Here is a tiny trained network, its code and every weight. The questions are about switching its units off for an input and a class, where a switched-off unit gives its printed mean instead of its output.

import numpy as np


def w(rows, s, z=0):
    codes = np.array(rows[::2]) - 128.0
    scale = np.full(codes.shape[1], s)
    scale[-1] = z or s
    return codes * scale


def f(y):
    return np.maximum(y, 0)


def log_softmax(a):
    a = a - a.max(-1, keepdims=True)
    return a - np.log(np.exp(a).sum(-1, keepdims=True))


def net(x, mask):
    res = np.array(x, float).reshape(1, 5) / 4 @ E
    y = f(res @ A[0][:, :-1].T + A[0][:, -1])
    res = res + np.where(mask, y, B[0][:, -1]) @ B[0][:, :-1]
    return log_softmax(res[-1] @ U[:, :-1].T + U[:, -1])


A, B = {}, {}
E = w([
[51,37,164,150,150,141,229,77,175],'x0',
[163,29,115,67,41,212,150,73,72],'x1',
[126,120,138,136,127,119,119,128,121],'x2',
[178,165,254,115,200,253,84,103,124],'x3',
[125,133,132,117,129,120,128,125,130],'x4',
],0.0079)
A[0] = w([
[144,154,233,154,237,214,139,106,148,50],'n1',
[198,131,148,93,104,191,94,102,67,102],'n2',
[41,117,99,208,162,51,163,113,175,129],'n3',
[202,103,181,79,113,221,104,79,78,98],'n4',
[128,41,109,87,53,158,186,62,85,181],'n5',
[164,133,132,89,98,158,79,123,69,96],'n6',
[130,186,135,161,217,113,87,161,182,214],'n7',
[180,144,138,96,115,143,115,121,83,89],'n8',
[197,233,65,144,88,60,65,192,60,76],'n9',
[38,118,105,158,136,60,169,145,152,131],'n10',
[204,162,127,87,100,161,58,144,46,120],'n11',
[142,39,111,57,30,156,172,90,81,52],'n12',
[149,113,2,89,16,69,116,172,101,33],'n13',
[151,220,190,180,202,93,74,201,150,1],'n14',
],0.0064,0.0071)
B[0] = w([
[38,191,187,236,38,173,85,116,69,218],'n1',
[208,92,66,78,172,71,154,169,145,190],'n2',
[168,72,102,109,139,83,224,193,175,210],'n3',
[207,80,73,46,207,88,143,135,164,215],'n4',
[134,188,183,148,111,183,87,79,76,254],'n5',
[140,107,67,91,175,107,155,155,162,164],'n6',
[54,125,132,215,45,131,161,143,140,254],'n7',
[161,107,89,122,150,89,140,152,134,151],'n8',
[44,217,209,213,28,185,127,103,72,212],'n9',
[126,106,113,116,141,110,167,215,184,198],'n10',
[200,96,84,85,178,100,145,150,159,197],'n11',
[54,180,181,213,60,137,115,124,87,207],'n12',
[147,232,215,109,175,198,59,21,45,191],'n13',
[254,183,184,33,189,174,56,21,67,198],'n14',
],0.0071,0.0087)
U = w([
[18,155,148,216,3,135,140,142,108,77],'0',
[159,175,163,110,144,167,44,63,74,249],'1',
[194,53,51,53,217,48,179,196,238,73],'2',
],0.0077,0.002)

Each question gives the input, the list of numbers given to net, and the class t.
The units are the neurons (one row each of A and B). Each row of codes is followed by its name. A weight is (code - 128) times the scale printed after its matrix; where a second scale follows, it is the last column's (A, B and U).
mask holds one flag per neuron, in row order. A switched-off neuron (its flag False) gives its mean, the last column of its row in B, instead of its output. The means were averaged over made-up inputs and are rounded, as every weight is.
A unit's drop is (log p(t) with every unit on - log p(t) with that unit switched off) / (log p(t) with every unit on - log p(t) with every unit switched off).
The circuit of an input: a set's keep is (log p(t) with only the set's units on - log p(t) with every unit switched off) / (log p(t) with every unit on - log p(t) with every unit switched off). Starting from the 12 units with the biggest drops (on a tie, the unit counted first), units are removed one at a time, each time the one whose removal leaves the highest keep (on an exact tie, the one counted first), for as long as the keep stays at least 0.8.
circuit, biggest first: the units of the circuit, biggest drop first
k most important neurons: the k neurons with the biggest drops, biggest first
drop of u: that unit's drop, to one decimal
input [0,3,3,-4,4], class 1: circuit, biggest first : (n7)
input [1,-8,6,0,7], class 2: 4 most important neurons : (n3 n1 n12 n5)
input [-2,4,6,-8,-8], class 1: 3 most important neurons : (n13 n7 n1)
input [-6,-3,-3,0,2], class 0: 2 most important neurons : (n9 n7)
input [0,7,-8,3,-2], class 2: 2 most important neurons : (n4 n2)
input [2,-3,0,7,1], class 0: 3 most important neurons : (n1 n7 n13)
input [-4,4,-1,-4,-8], class 1: 3 most important neurons : (n13 n7 n1)
input [4,-2,-6,6,-6], class 0: 2 most important neurons : (n1 n14)
input [-2,5,0,-8,7], class 1: drop of n1 : 0.2
input [-4,6,4,-6,6], class 1: drop of n13 : 1.2
input [1,-7,-5,-4,-6], class 2: drop of n10 : 0.2
